What can hang from each mark
D: J N T X
F: H
L: F H
J: L N T Y
Q: F X Y
Y: H
U: D G Q
X: H Y
T: Y
H: F G L U
N: G Q
G: H L

Each row was made from one small tree. Brackets hold a mark, then the marks that hang from it, in alphabetical order. Every link used is in the known rows. Write each row's tree.
Each row is shifted at random along 6 fixed directions that mean nothing.
Known rows
[U D [G H] Q]: -33 194 50 103 11 50 -213 151 116 103 139 145 158 -67 -117 -25 -62 -35
 -114 -11 -247 49 57 -77 -4 53 -122 -16 114 -168 47 209 294 10 0 -156
 -65 -30 56 54 -4 -40 -61 -25 -60 252 -47 45
[D [N Q] [T Y]]: 276 -185 16 155 200 -36 -181 192 -44 109 355 108 223 -172 179 81 -200
 -316 -65 43 -140 11 120 -54 -69 -142 88 16 36 -225 413 325 299 -38 167
 -130 -62 10 218 183 -63 44 -165 -35 -112 464 -254 69
[L F [H G [U Q]]]: -67 93 -92 -43 5 67 -156 129 98 107 198 248 190 -24 -161 -196 -6 -87 -17
 -27 -79 -62 19 -31 -79 6 15 65 58 -97 143 147 283 29 -39 -150 -97 126
 87 39 -39 11 71 -184 -8 128 37 138
[N G [Q F Y]]: -76 -225 -62 143 345 126 -177 171 42 288 103 55 136 81 -116 -22 -53 -83
 -13 -124 -84 -21 99 -201 -11 -37 66 234 -141 -9 175 207 1 3 143 -16 53
 43 119 -29 -7 -181 110 142 -109 91 -13 81
[U [D [N G]] [Q F]]: -184 -29 -20 86 290 195 -188 229 151 39 129 -74 98 170 -258 -250 -84 198
 -95 -157 -208 -263 153 -130 36 -60 -185 -43 -145 85 -147 119 -87 -8 19
 -109 48 -10 -50 -13 3 -264 22 263 -47 -78 106 161
[X [H F U] Y]: 42 26 18 -122 -38 51 -115 14 91 64 116 152 131 -136 -9 -151 -10 -33 26
 -45 -83 -149 182 166 -36 103 44 53 250 -111 245 63 38 153 34 3 -36 25
 52 114 -69 129 -33 -133 26 40 44 118
[Y [H F [U [D J] [Q X]]]]: -319 173 -21 -143 1 106 -177 123 170 -56 45 197 198 146 -106 -386 92 139
 -41 -59 -64 -142 -46 -65 -48 136 -125 98 -12 169 -143 -112 144 176 -165
 -166 -57 83 -42 -119 -31 -63 44 -77 57 -219 292 184
[U [D J] G]: -184 113 20 92 84 129 -102 145 29 266 0 193 116 204 78 -189 -51 -94 -70
 -73 -42 142 -47 -272 -94 45 15 163 -54 -126 117 91 231 96 -21 -146 58
 77 76 -186 39 -43 206 -51 -105 111 -13 -25
[D [J [Y H]] T X]: -35 -50 99 -4 324 119 -327 134 142 -48 431 -60 100 71 530 -222 -114 124
 -93 -103 -75 -351 3 -78 53 -74 -87 -41 235 18 55 48 -95 181 -50 -183
 -46 -79 -93 -112 -2 -107 -11 220 38 49 176 -6
[N G [Q F [Y H]]]: 24 -145 -16 181 309 145 -327 187 127 245 232 146 150 26 -40 6 -116 31
 -57 -105 -206 -40 46 -125 48 -43 -3 193 70 -149 134 278 -5 -15 86 -73
 -36 -70 25 6 33 -232 15 150 -31 290 -46 63
[J N T [Y H]]: 3 178 10 -29 134 -20 -260 178 48 146 163 122 140 117 467 -1 -121 -92 -59
 -142 49 65 -150 -202 -60 21 -23 270 -39 -42 219 102 102 112 -66 -174
 -86 23 71 -149 -44 20 -89 -213 -59 174 124 9
[T [Y [H U]]]: -171 32 -18 -147 50 85 -18 127 120 20 -151 28 76 4 0 -224 22 112 12 -145
 -82 -132 242 32 -95 111 -118 27 4 159 -48 -141 -154 148 54 2 -18 -68 4
 30 -20 -18 9 44 -45 -227 148 141
[F [H L [U G Q]]]: -215 262 -153 -115 -116 33 58 175 62 171 -116 304 152 46 -290 -250 28
 -118 15 -64 15 181 25 -104 -233 131 -73 158 -180 -35 29 13 336 53 -55
 -229 -87 186 169 25 -60 61 28 -358 -117 15 61 137
[L F [H U]]: -26 27 -29 -143 -89 91 -91 -22 64 169 165 197 146 -60 -15 -160 24 -142
 83 -39 -1 -139 51 49 -67 5 171 109 279 -89 404 45 229 160 -5 52 -59 79
 83 -73 -9 135 226 -224 52 25 62 80
[G [H [U [D J] [Q Y]]] [L F]]: -191 127 -284 -19 -7 233 110 226 127 284 -54 386 38 295 -254 -228 -112
 83 60 -106 -68 78 60 -225 -291 0 -112 299 -47 -320 4 77 203 -35 -61
 -290 -25 -150 63 89 -29 -54 151 -245 -163 170 -41 140
[H [L F] [U G [Q Y]]]: 60 147 46 22 -13 52 -307 92 63 243 125 270 252 -77 -178 -87 -48 -140 -63
 23 -139 67 28 -27 48 -47 96 224 78 -207 394 245 358 59 -41 -117 -119
 118 109 -67 78 27 -13 -281 56 280 -76 127
[N [G L] [Q F Y]]: -146 -202 -217 55 267 344 37 169 107 513 -67 167 -56 342 -160 -77 -141
 110 140 -276 18 -93 161 -166 -160 -61 23 405 -55 -259 228 133 -176 -4
 112 -74 55 -164 59 -45 44 -220 306 121 -143 91 -12 62
[Q F [Y [H L [U G]]]]: -30 -114 -123 -49 -4 -3 73 139 10 126 -36 222 173 -295 -305 -65 51 -255
 44 57 -56 41 238 28 -150 110 26 -52 -93 7 145 89 166 76 200 -1 -81 233
 257 190 -88 72 -81 -107 -201 48 -51 149
[G [H L [U [D X] [Q Y]]]]: -54 25 45 79 97 162 -284 162 116 266 82 59 98 160 -33 -136 -112 89 -44
 -120 -189 -30 107 -100 82 -60 -121 290 25 -181 141 142 114 19 -26 -77
 14 -141 -31 -131 116 -141 112 -236 8 130 -55 173
[T [Y [H G [U D]]]]: 58 -114 -61 40 -69 10 60 134 -58 315 -60 219 119 -129 91 22 -70 -335 56
 -15 -38 234 221 -22 -192 101 65 165 -34 -244 362 117 266 20 218 5 -2 24
 263 109 1 143 109 -275 -218 236 -259 70
[T [Y [H F G L U]]]: 87 -38 -114 58 -8 -71 -16 243 11 96 44 368 222 -181 -34 -65 -82 -226 -67
 147 -136 225 207 37 -189 67 -92 12 -127 -201 75 182 288 -56 135 -231
 -134 92 236 314 -96 61 -268 -269 -185 338 -199 193
[G [H [U [Q F X]]] L]: -91 -13 -61 -18 148 85 -42 186 161 -14 52 -5 93 -53 -256 -190 -30 152
 -43 -18 -212 -198 289 6 -4 -47 -244 -104 -26 96 -169 35 -49 23 57 -100
 -37 -56 10 183 -66 -137 -134 8 -66 -92 109 232
[Q [Y [H G U]]]: 21 -13 99 14 55 -96 -199 119 -2 101 35 74 268 -286 25 -15 53 -262 -68 26
 -100 132 111 -32 51 105 9 51 -88 105 177 110 220 128 120 25 -53 211 180
 -2 -13 39 -108 -196 -84 53 -32 123
[Y [H F G L]]: -136 55 -106 -37 17 65 -39 191 86 179 43 361 151 79 -35 -201 -12 -53 -6
 3 45 57 -5 -23 -123 121 -99 152 -115 -112 -6 60 157 77 -25 -220 -86 180
 120 23 -79 -54 -46 -256 -91 96 82 144
[L [F [H [U [D [J N]] G]]]]: -39 -43 40 110 181 106 -193 126 37 218 210 14 146 72 8 -256 -82 -85 -74
 -71 -129 -50 73 -162 76 -85 24 86 -21 -65 186 176 102 21 46 19 92 141
 29 -144 57 -66 206 -199 -32 89 -52 106
[H F G U]: -92 131 35 -27 37 -130 -143 141 37 -92 82 191 352 -121 -54 -240 103 -170
 -163 199 -73 59 49 17 8 51 -79 -115 -165 200 -50 84 326 113 -57 -206
 -118 327 149 116 -135 38 -269 -96 -15 -25 132 201
[T [Y [H L [U G]]]]: -165 3 -3 -239 -31 285 51 27 161 269 -239 -17 -94 132 45 -270 -22 235
 160 -298 18 -316 337 188 -60 70 -65 148 200 -37 194 -188 -360 215 59 98
 -5 -170 -73 -134 115 -20 282 44 18 -288 159 110
[F [H G L [U [D J [T Y]]]]]: -307 42 -143 -143 -6 243 129 158 69 278 -213 69 -8 337 26 -459 -14 84
 109 -262 93 -70 173 -89 -182 69 -115 254 -140 -70 22 -107 -12 85 -18
 -151 48 41 6 -135 65 -43 332 -184 -118 -212 71 171
[U [D N [X H]] G [Q F]]: -206 418 32 3 89 119 -427 176 226 -65 268 225 195 113 -101 -137 -34 187
 -169 -68 -176 -127 -197 -203 -19 77 -144 36 178 -113 -116 170 393 82
 -228 -410 -130 19 -55 -53 -18 -124 -131 114 85 181 174 49
[D [J T Y] [N G]]: -21 -75 -83 -5 252 209 32 184 43 293 145 35 -35 250 372 -203 -212 -25 47
 -209 92 -148 79 -123 -178 -137 -4 95 -42 -150 245 79 -161 95 52 -182 -3
 -51 67 -107 -4 -52 170 151 -152 98 49 -32
[Y [H [G [L F]] [U D]]]: -255 220 -1 -144 -13 125 -138 120 148 100 -44 134 135 173 75 -293 54 134
 -3 -141 8 -89 -1 -96 -13 104 -106 200 11 61 -19 -71 112 170 -133 -143
 -40 74 -44 -154 46 -61 130 -193 53 -189 210 146
[J L N T]: 68 108 -14 -61 93 -48 -119 171 3 95 141 130 147 62 358 -25 -142 -157 -39
 -14 59 11 -14 -126 -118 -65 30 133 -64 -52 312 124 145 109 -18 -200
 -129 64 142 -43 -65 70 -183 -175 -70 172 89 45
[F [H G L [U D Q]]]: -77 70 -85 74 -15 60 -68 237 37 236 -4 203 163 59 -206 -233 -83 -107 -44
 -52 -131 187 131 -84 -90 36 -148 157 -219 -172 49 176 285 -70 31 -177
 -27 108 121 46 24 -59 31 -375 -138 189 -140 194
[J L T [Y H]]: 1 108 59 -32 202 142 -367 129 130 245 221 16 27 248 574 -70 -168 144 -16
 -249 8 -140 -84 -154 61 -34 -14 399 164 -163 299 82 -149 145 -87 -102
 -47 -158 -104 -292 103 -102 85 -138 64 138 147 -5
[Y [H F G L [U [Q X]]]]: -232 -43 -23 -199 -10 241 -46 46 138 282 -54 69 28 167 -97 -349 52 115
 141 -202 110 -301 154 152 26 77 -55 229 3 18 172 -114 -124 198 -25 28
 -7 105 -3 -219 70 -70 296 -175 44 -299 238 207
[J L [N [G H] [Q F]] Y]: -89 123 -167 -260 109 29 94 110 65 127 114 24 32 46 236 15 -54 -86 134
 -137 203 -164 92 -67 -260 47 20 172 -94 48 290 8 8 158 34 -221 -131 16
 186 14 -121 115 -66 -70 -134 -134 256 64
[J [L F [H [U G Q]]] T]: -182 313 -30 -322 -8 38 -207 58 174 -169 167 56 157 40 173 -292 82 125 1
 -104 42 -360 -24 -15 -58 27 9 33 192 180 103 -73 127 220 -198 -237 -202
 106 -54 -93 -37 77 -61 -31 153 -230 406 133
[Y [H G L [U D [Q F]]]]: 33 -32 -55 59 -71 70 -87 165 21 306 109 289 165 -65 -121 -97 -71 -223 29
 3 -73 131 92 -6 -76 50 14 186 -43 -276 296 197 330 6 79 -78 -57 116 184
 22 39 19 105 -358 -109 270 -168 133
[F [H G L [U [D T] [Q X]]]]: -262 196 -16 -225 -148 114 -69 39 75 160 -98 85 140 116 -10 -313 95 -30
 88 -171 95 -81 40 -1 -69 137 -37 240 27 25 190 -73 296 183 -100 -127
 -66 159 51 -185 48 64 208 -280 17 -205 173 163

Write each row's tree
-78 241 -66 -242 -331 238 45 -54 129 399 -117 350 16 50 -127 -169 -38
 -14 194 -157 57 -50 84 213 -186 98 53 226 409 -360 485 -6 208 202 -69
 -57 -169 -72 68 -113 77 152 275 -244 24 129 50 8 -> [F [H L [U G [Q X]]]]
-70 124 -5 -188 -109 74 -29 3 102 38 156 112 142 1 108 -244 36 -41 55 21
 -14 -207 83 99 -65 35 16 46 237 -44 244 -24 193 204 -79 -100 -104 2 36
 -33 -45 140 51 -116 36 -74 179 127 -> [G [H F [U [D [J L T]] Q]]]
176 -40 197 251 226 10 -517 171 59 223 307 53 277 -94 178 11 -129 -95
 -182 25 -289 121 29 -134 263 -101 -28 228 21 -181 248 343 243 -12 53
 -55 -3 45 23 -111 134 -159 -99 -293 53 379 -204 178 -> [Q [Y [H F [U [D [N [G L]]]]]]]
-103 91 -67 9 63 185 -241 179 125 216 38 198 78 194 -190 -216 -101 131
 -7 -216 -141 -20 70 -135 -54 74 -47 372 0 -243 96 133 82 0 -46 -137 48
 -72 -27 -30 50 -85 113 -261 -6 119 -36 167 -> [X [H L [U D [Q F]]] Y]
-189 80 -121 81 241 76 -172 334 158 -80 166 191 169 219 -62 -351 -99 202
 -180 26 -221 -22 81 -234 -85 -73 -301 7 -229 17 -374 95 131 -75 -92
 -400 -33 -16 -43 125 -61 -229 -194 -147 -59 65 64 268 -> [G [L [H F [U [D J X]]]]]
7 24 -93 72 69 74 -169 218 56 178 240 241 146 144 140 -177 -137 -75 -56
 13 -78 38 22 -119 -87 -76 -43 172 -36 -280 165 226 278 -42 -31 -278 -78
 48 75 24 17 -52 0 -274 -54 307 -97 156 -> [J [L [H F G [U [D T]]]]]
-101 -4 111 33 210 67 -276 118 139 -85 172 -149 183 -60 -100 -330 10 145
 -150 -55 -272 -281 223 -5 200 -51 -147 -174 54 210 -108 86 -84 55 23 53
 35 113 -108 -14 28 -146 -11 58 69 -147 117 191 -> [L [F [H [U D G]]]]
-51 44 -72 142 239 139 -137 240 183 90 159 87 89 -51 -383 -161 -107 157
 -121 -57 -291 -121 203 -55 14 -32 -232 -136 -19 -103 -182 223 -50 -77
 76 -165 -33 8 -1 185 -43 -236 -137 117 -100 191 -1 127 -> [U [G L] [Q [F H]]]
56 -198 -120 -123 -124 6 137 16 -14 143 21 246 133 -393 -331 76 20 -349
 148 47 -23 -45 300 217 -237 163 99 -65 124 -126 399 93 229 112 263 70
 -105 96 332 269 -158 220 -69 -62 -217 125 -70 93 -> [U [Q [X [H F]] Y]]
48 13 56 133 193 -61 -447 178 78 -17 257 246 281 -193 -24 16 -41 -78
 -174 81 -208 70 -5 -125 60 86 -58 61 77 -108 13 297 323 10 39 -222 -85
 164 99 142 -78 -90 -315 -101 -32 342 -44 126 -> [Q F [X [H G L] Y]]
48 12 55 -18 -23 -156 -222 44 -6 -132 249 163 373 -456 -139 132 76 -358
 -87 207 -185 26 104 6 -58 147 77 -124 126 41 286 204 577 122 118 -76
 -149 157 264 202 -137 175 -306 -12 -95 192 -41 85 -> [U [D X] [Q F Y]]
9 166 45 -43 -54 118 -233 63 127 110 139 174 219 74 106 -210 -37 55 -51
 19 -133 -128 100 112 51 -30 -60 137 232 -246 249 155 294 82 -114 -244
 -138 -36 -20 29 51 10 -52 -87 99 176 3 186 -> [H F [G L] [U [D [T Y]] Q]]
12 72 227 158 193 89 -507 122 92 312 207 -81 205 79 59 -220 -71 27 -135
 -139 -193 21 4 -100 333 -68 -63 319 -26 -75 203 220 111 40 -47 12 63
 101 -74 -327 187 -208 145 -373 128 125 -36 177 -> [F [H G L [U Q]]]
8 -64 -123 110 -67 166 11 191 31 398 -16 253 47 42 -271 -149 -173 -129
 41 -81 -159 145 237 -3 -145 -26 -85 143 -40 -385 251 222 222 -104 132
 -70 -16 -17 148 75 75 -28 173 -329 -178 340 -272 129 -> [F [H L [U D G [Q X]]]]
2 43 -7 -53 34 98 29 41 90 210 85 89 44 -107 17 -36 -29 -62 41 -28 -28
 -132 191 35 -40 1 0 -29 216 -137 230 90 66 123 94 -28 -38 43 101 55 -36
 48 63 -68 -64 58 38 33 -> [U [G H [L F]]]
-121 163 72 -172 -9 -100 -268 108 60 -182 95 45 361 -209 -85 -208 126
 -108 -103 93 -87 -130 152 37 47 76 -71 -36 -113 237 86 69 418 142 -58
 -218 -170 269 115 50 -26 78 -258 -170 48 -169 155 277 -> [H G [L F] [U [D X] [Q Y]]]
